Below is a small trained network, with its code and all its weights. Each question gives an input and a class and asks what happens when units are switched off, that is, made to give their printed mean instead of their output.

import numpy as np


def w(rows, s, z=0):
    codes = np.array(rows[::2]) - 128.0
    scale = np.full(codes.shape[1], s)
    scale[-1] = z or s
    return codes * scale


def norm(h):
    return h / np.sqrt((h * h).mean(-1, keepdims=True) + 1e-5)


def f(y):
    return y / 2 * (1 + np.tanh(0.7978845608 * (y + 0.044715 * y**3)))


def log_softmax(a):
    a = a - a.max(-1, keepdims=True)
    return a - np.log(np.exp(a).sum(-1, keepdims=True))


def net(x, mask):
    res = np.array(x, float).reshape(1, 8) / 4 @ E
    u = 0
    for l in range(3):
        y = f(norm(res) @ A[l][:, :-1].T + A[l][:, -1])
        res = res + np.where(mask[u : u + 3], y, B[l][:, -1]) @ B[l][:, :-1]
        u += 3
    return log_softmax(norm(res)[-1] @ U[:, :-1].T + U[:, -1])


A, B = {}, {}
E = w([
[227,49,91,26,170,124,213,53,136,142],'x0',
[85,141,121,60,94,32,130,31,56,44],'x1',
[113,209,146,135,133,44,52,107,231,229],'x2',
[151,123,105,170,184,140,39,141,39,230],'x3',
[192,142,108,124,65,215,57,60,79,142],'x4',
[178,182,7,66,183,151,203,117,87,76],'x5',
[75,128,122,145,133,176,56,99,77,175],'x6',
[162,152,35,201,15,73,66,210,149,143],'x7',
],0.0017)
A[0] = w([
[210,221,111,232,138,131,95,251,247,238,22],'0.n1',
[66,101,126,26,81,85,181,17,70,36,190],'0.n2',
[151,219,76,202,113,139,26,204,227,251,4],'0.n3',
],0.0019,0.0021)
B[0] = w([
[129,5,101,246,37,38,27,2,109,129,177],'0.n1',
[196,117,131,119,72,49,53,163,184,118,247],'0.n2',
[161,14,96,214,64,65,40,142,52,148,167],'0.n3',
],0.0031,0.0015)
A[1] = w([
[155,98,95,110,169,161,42,129,41,147,7],'1.n1',
[77,100,113,254,90,178,140,249,77,75,149],'1.n2',
[44,219,142,103,67,155,82,67,37,49,65],'1.n3',
],0.0031,0.002)
B[1] = w([
[74,146,115,152,134,176,109,92,105,175,129],'1.n1',
[229,173,112,99,112,76,139,91,106,54,247],'1.n2',
[115,97,144,146,106,114,127,183,252,161,165],'1.n3',
],0.0047,0.0016)
A[2] = w([
[252,109,103,69,51,213,177,94,155,47,193],'2.n1',
[150,191,47,76,181,63,183,127,152,58,189],'2.n2',
[166,185,94,136,149,177,67,65,18,171,5],'2.n3',
],0.0034,0.0018)
B[2] = w([
[167,206,89,78,133,12,189,169,65,116,251],'2.n1',
[165,184,85,57,129,125,207,152,5,81,223],'2.n2',
[66,3,42,130,131,215,165,60,96,205,153],'2.n3',
],0.0047,0.0029)
U = w([
[104,54,42,138,150,210,116,69,66,207,76],'0',
[126,118,130,202,19,61,2,137,180,127,123],'1',
[200,218,97,17,131,68,246,164,65,43,253],'2',
[48,134,230,105,214,211,159,156,202,126,15],'3',
],0.0066,0.003)

Each question gives the input, the list of numbers given to net, and the class t.
The units are the neurons (one row each of A and B). Each row of codes is followed by its name. A weight is (code - 128) times the scale printed after its matrix; where a second scale follows, it is the last column's (A, B and U).
mask holds one flag per neuron, layer by layer. A switched-off neuron (its flag False) gives its mean, the last column of its row in B, instead of its output. The means were averaged over made-up inputs and are rounded, as every weight is.
A unit's drop is (log p(t) with every unit on - log p(t) with that unit switched off) / (log p(t) with every unit on - log p(t) with every unit switched off).
The circuit of an input: a set's keep is (log p(t) with only the set's units on - log p(t) with every unit switched off) / (log p(t) with every unit on - log p(t) with every unit switched off). Starting from all 9 units, units are removed one at a time, each time the one whose removal leaves the highest keep (on an exact tie, the one counted first), for as long as the keep stays at least 0.8.
units of the circuit, in order: the units of the circuit, biggest drop first
unit that matters most: the unit with the biggest drop
k most important neurons: the k neurons with the biggest drops, biggest first
top k neurons in layer l: the k neurons of layer l with the biggest drops, biggest first
drop of u: that unit's drop, to one decimal
input [0,-7,3,3,-7,6,-3,8], class 1: 2 most important neurons : 0.n1, 0.n3
input [-3,4,1,1,0,2,2,2], class 1: unit that matters most : 1.n3
input [-6,2,0,-5,2,0,-1,-7], class 3: units of the circuit, in order : 1.n3, 2.n1
input [1,-6,-4,0,0,-2,5,-6], class 3: 3 most important neurons : 2.n2, 0.n3, 0.n1
input [5,-7,3,-4,-2,-5,-8,1], class 1: units of the circuit, in order : 0.n1, 2.n2
input [-6,-3,-3,6,-3,6,4,-1], class 0: 2 most important neurons : 2.n3, 1.n1
input [-3,1,-4,1,6,-8,-5,-8], class 3: units of the circuit, in order : 2.n2, 0.n1
input [-7,7,8,-5,-7,-4,-3,-7], class 3: units of the circuit, in order : 2.n1, 1.n2
input [-7,-2,-7,-5,6,-5,4,6], class 2: 2 most important neurons : 1.n2, 2.n1
input [2,8,-7,4,5,-1,5,-1], class 0: top 2 neurons in layer 2 : 2.n3, 2.n2
input [-1,8,0,7,-2,1,3,-7], class 3: top 2 neurons in layer 1 : 1.n3, 1.n2
input [-6,0,-4,-1,5,3,3,-6], class 3: top 2 neurons in layer 1 : 1.n3, 1.n1
input [-2,-7,3,-2,3,6,0,7], class 1: top 2 neurons in layer 0 : 0.n1, 0.n3
input [5,-5,3,-1,6,2,1,5], class 0: top neuron in layer 0 : 0.n2
input [2,1,0,4,1,7,7,-5], class 0: drop of 2.n3 : 0.2
